Below is a small trained network, with its code and all its weights. Each question gives an input and a class and asks what happens when units are switched off, that is, made to give their printed mean instead of their output.

import numpy as np


def w(rows, s, z=0):
    codes = np.array(rows[::2]) - 128.0
    scale = np.full(codes.shape[1], s)
    scale[-1] = z or s
    return codes * scale


def f(y):
    return y / 2 * (1 + np.tanh(0.7978845608 * (y + 0.044715 * y**3)))


def log_softmax(a):
    a = a - a.max(-1, keepdims=True)
    return a - np.log(np.exp(a).sum(-1, keepdims=True))


def net(x, mask):
    res = np.array(x, float).reshape(1, 8) / 4 @ E
    y = f(res @ A[0][:, :-1].T + A[0][:, -1])
    res = res + np.where(mask, y, B[0][:, -1]) @ B[0][:, :-1]
    return log_softmax(res[-1] @ U[:, :-1].T + U[:, -1])


A, B = {}, {}
E = w([
[92,102,132,24,145,204,232,85,64],'x0',
[105,141,161,241,157,83,255,96,133],'x1',
[119,80,237,98,211,151,138,125,172],'x2',
[68,141,112,152,117,174,201,65,179],'x3',
[113,180,32,86,92,168,153,182,236],'x4',
[131,34,129,150,168,166,38,84,128],'x5',
[84,61,204,195,41,100,156,102,250],'x6',
[183,37,124,131,34,163,153,216,86],'x7',
],0.0077)
A[0] = w([
[134,77,126,139,81,117,140,119,102,191],'N1',
[155,106,100,89,90,168,81,174,198,160],'N2',
[157,102,117,145,50,143,112,137,138,178],'N3',
[144,122,126,196,143,103,85,163,112,231],'N4',
[83,172,145,141,147,80,137,112,130,134],'N5',
[101,116,104,111,96,177,77,194,167,123],'N6',
[140,152,48,129,162,146,122,118,94,163],'N7',
[141,24,135,182,117,127,167,144,130,254],'N8',
[65,123,84,109,89,156,187,133,121,102],'N9',
[157,96,175,161,90,113,135,119,152,183],'N10',
[189,165,66,103,106,141,100,88,107,200],'N11',
[118,123,138,79,88,154,115,143,125,128],'N12',
[132,119,120,134,164,137,156,97,164,155],'N13',
[128,145,91,136,89,156,185,119,122,120],'N14',
[103,187,116,153,124,71,137,114,140,152],'N15',
[148,110,97,175,96,137,128,159,130,170],'N16',
[134,80,88,159,120,117,164,149,142,115],'N17',
[118,152,7,123,179,138,115,138,83,178],'N18',
[135,106,157,80,126,187,125,158,89,114],'N19',
[97,186,69,165,105,41,125,90,140,171],'N20',
[118,150,212,139,136,152,168,101,159,155],'N21',
[163,151,47,130,110,151,103,143,99,173],'N22',
[96,127,98,80,122,137,133,142,131,146],'N23',
[125,96,140,134,138,154,48,127,98,149],'N24',
[117,144,146,153,108,102,156,129,100,100],'N25',
[113,74,169,139,105,144,157,110,155,180],'N26',
[111,91,155,171,134,122,91,149,111,111],'N27',
[68,130,153,133,166,120,80,94,139,134],'N28',
[138,128,158,157,88,148,166,124,121,126],'N29',
[160,121,151,170,176,133,75,114,136,199],'N30',
[114,93,141,146,72,117,97,108,116,167],'N31',
[146,123,159,132,165,66,46,146,125,171],'N32',
[175,105,128,146,132,145,159,134,99,154],'N33',
[129,133,129,158,173,117,165,102,90,86],'N34',
[34,133,132,119,117,206,169,81,187,185],'N35',
[105,108,145,114,141,131,93,121,52,104],'N36',
[138,134,148,140,158,180,158,105,173,129],'N37',
],0.012,0.0031)
B[0] = w([
[69,166,157,136,179,139,167,148,163,178],'N1',
[122,137,132,29,15,105,190,245,165,218],'N2',
[67,169,138,118,148,142,165,159,195,193],'N3',
[54,95,118,160,137,117,99,48,85,198],'N4',
[100,137,129,136,105,128,95,113,152,175],'N5',
[125,109,118,52,22,107,193,237,184,198],'N6',
[96,140,44,73,129,159,192,152,152,202],'N7',
[60,111,111,160,247,190,153,112,126,230],'N8',
[155,133,111,88,158,74,69,75,68,208],'N9',
[87,133,106,103,134,172,146,95,92,195],'N10',
[92,139,112,86,125,157,172,196,138,205],'N11',
[127,124,134,138,70,105,165,165,114,169],'N12',
[145,106,98,108,148,101,88,110,116,165],'N13',
[61,111,115,130,120,86,68,66,98,193],'N14',
[111,191,129,130,64,136,96,72,175,186],'N15',
[68,170,162,154,149,162,154,147,94,181],'N16',
[130,100,130,158,167,176,114,98,115,167],'N17',
[115,152,59,2,124,209,158,165,122,235],'N18',
[143,179,148,162,125,119,104,185,166,201],'N19',
[53,214,165,169,16,138,108,61,218,211],'N20',
[146,56,116,101,150,108,59,109,94,204],'N21',
[96,127,128,96,96,210,134,182,172,215],'N22',
[161,84,139,104,107,96,166,190,71,175],'N23',
[122,143,76,128,109,149,110,89,155,192],'N24',
[82,87,126,151,59,142,135,191,132,158],'N25',
[126,133,91,90,152,164,167,132,60,205],'N26',
[99,122,153,142,153,82,136,71,102,173],'N27',
[154,72,102,113,117,70,115,58,111,179],'N28',
[86,109,142,195,152,104,132,122,121,171],'N29',
[124,120,89,162,152,128,46,22,107,191],'N30',
[55,149,146,150,181,141,123,147,98,171],'N31',
[137,103,59,87,112,50,73,25,105,205],'N32',
[108,147,188,149,138,153,159,113,178,169],'N33',
[154,170,145,74,97,145,112,191,190,176],'N34',
[221,42,38,53,146,78,92,151,49,245],'N35',
[143,134,130,126,117,77,138,125,151,190],'N36',
[137,79,60,112,168,126,108,93,104,173],'N37',
],0.0061,0.012)
U = w([
[87,113,203,201,213,156,194,133,132,6],'0',
[110,83,60,97,240,120,108,94,54,180],'1',
[160,120,115,75,100,129,169,181,174,112],'2',
[2,205,125,116,126,170,129,129,228,231],'3',
[137,162,137,149,103,36,28,76,181,75],'4',
],0.0087,0.0015)

Each question gives the input, the list of numbers given to net, and the class t.
The units are the neurons (one row each of A and B). Each row of codes is followed by its name. A weight is (code - 128) times the scale printed after its matrix; where a second scale follows, it is the last column's (A, B and U).
mask holds one flag per neuron, in row order. A switched-off neuron (its flag False) gives its mean, the last column of its row in B, instead of its output. The means were averaged over made-up inputs and are rounded, as every weight is.
A unit's drop is (log p(t) with every unit on - log p(t) with that unit switched off) / (log p(t) with every unit on - log p(t) with every unit switched off).
The circuit of an input: a set's keep is (log p(t) with only the set's units on - log p(t) with every unit switched off) / (log p(t) with every unit on - log p(t) with every unit switched off). Starting from the 12 units with the biggest drops (on a tie, the unit counted first), units are removed one at a time, each time the one whose removal leaves the highest keep (on an exact tie, the one counted first), for as long as the keep stays at least 0.8.
circuit, biggest first: the units of the circuit, biggest drop first
top k neurons: the k neurons with the biggest drops, biggest first
drop of u: that unit's drop, to one decimal
input [4,-4,-3,-5,1,-2,6,0], class 2: circuit, biggest first	N20, N2
input [1,1,-1,0,-5,4,0,-4], class 4: circuit, biggest first	N18, N8, N26, N7
input [-5,0,2,-8,-2,2,-4,2], class 4: circuit, biggest first	N35, N8
input [2,-7,-5,-3,-2,2,0,-6], class 3: circuit, biggest first	N35
input [-3,-4,2,6,-4,2,2,-5], class 4: circuit, biggest first	N8, N18
input [3,-2,0,-3,7,-5,-3,-5], class 2: circuit, biggest first	N23, N8, N4
input [4,6,-7,4,8,0,0,6], class 1: top 2 neurons	N9, N35
input [2,1,4,-2,4,-4,-3,-2], class 1: top 3 neurons	N2, N6, N20
input [8,2,1,-1,-6,-5,-3,0], class 0: top 2 neurons	N35, N2
input [-8,-6,2,-1,7,-8,-4,3], class 2: top 2 neurons	N2, N6
input [-7,6,-8,-5,1,8,-3,-5], class 3: top 2 neurons	N18, N20
input [4,-1,1,0,-7,-1,0,-4], class 4: top 2 neurons	N8, N18
input [-1,-8,-7,7,-1,7,-4,5], class 3: top 2 neurons	N35, N3
input [2,6,-4,1,7,-1,3,0], class 4: top neuron	N20
input [3,-1,7,-4,-6,-5,-4,2], class 4: drop of N26	0.1
input [0,4,3,-2,-6,-8,5,-5], class 4: drop of N21	0.2
input [-7,2,3,-6,-2,6,-3,-2], class 4: drop of N35	0.4
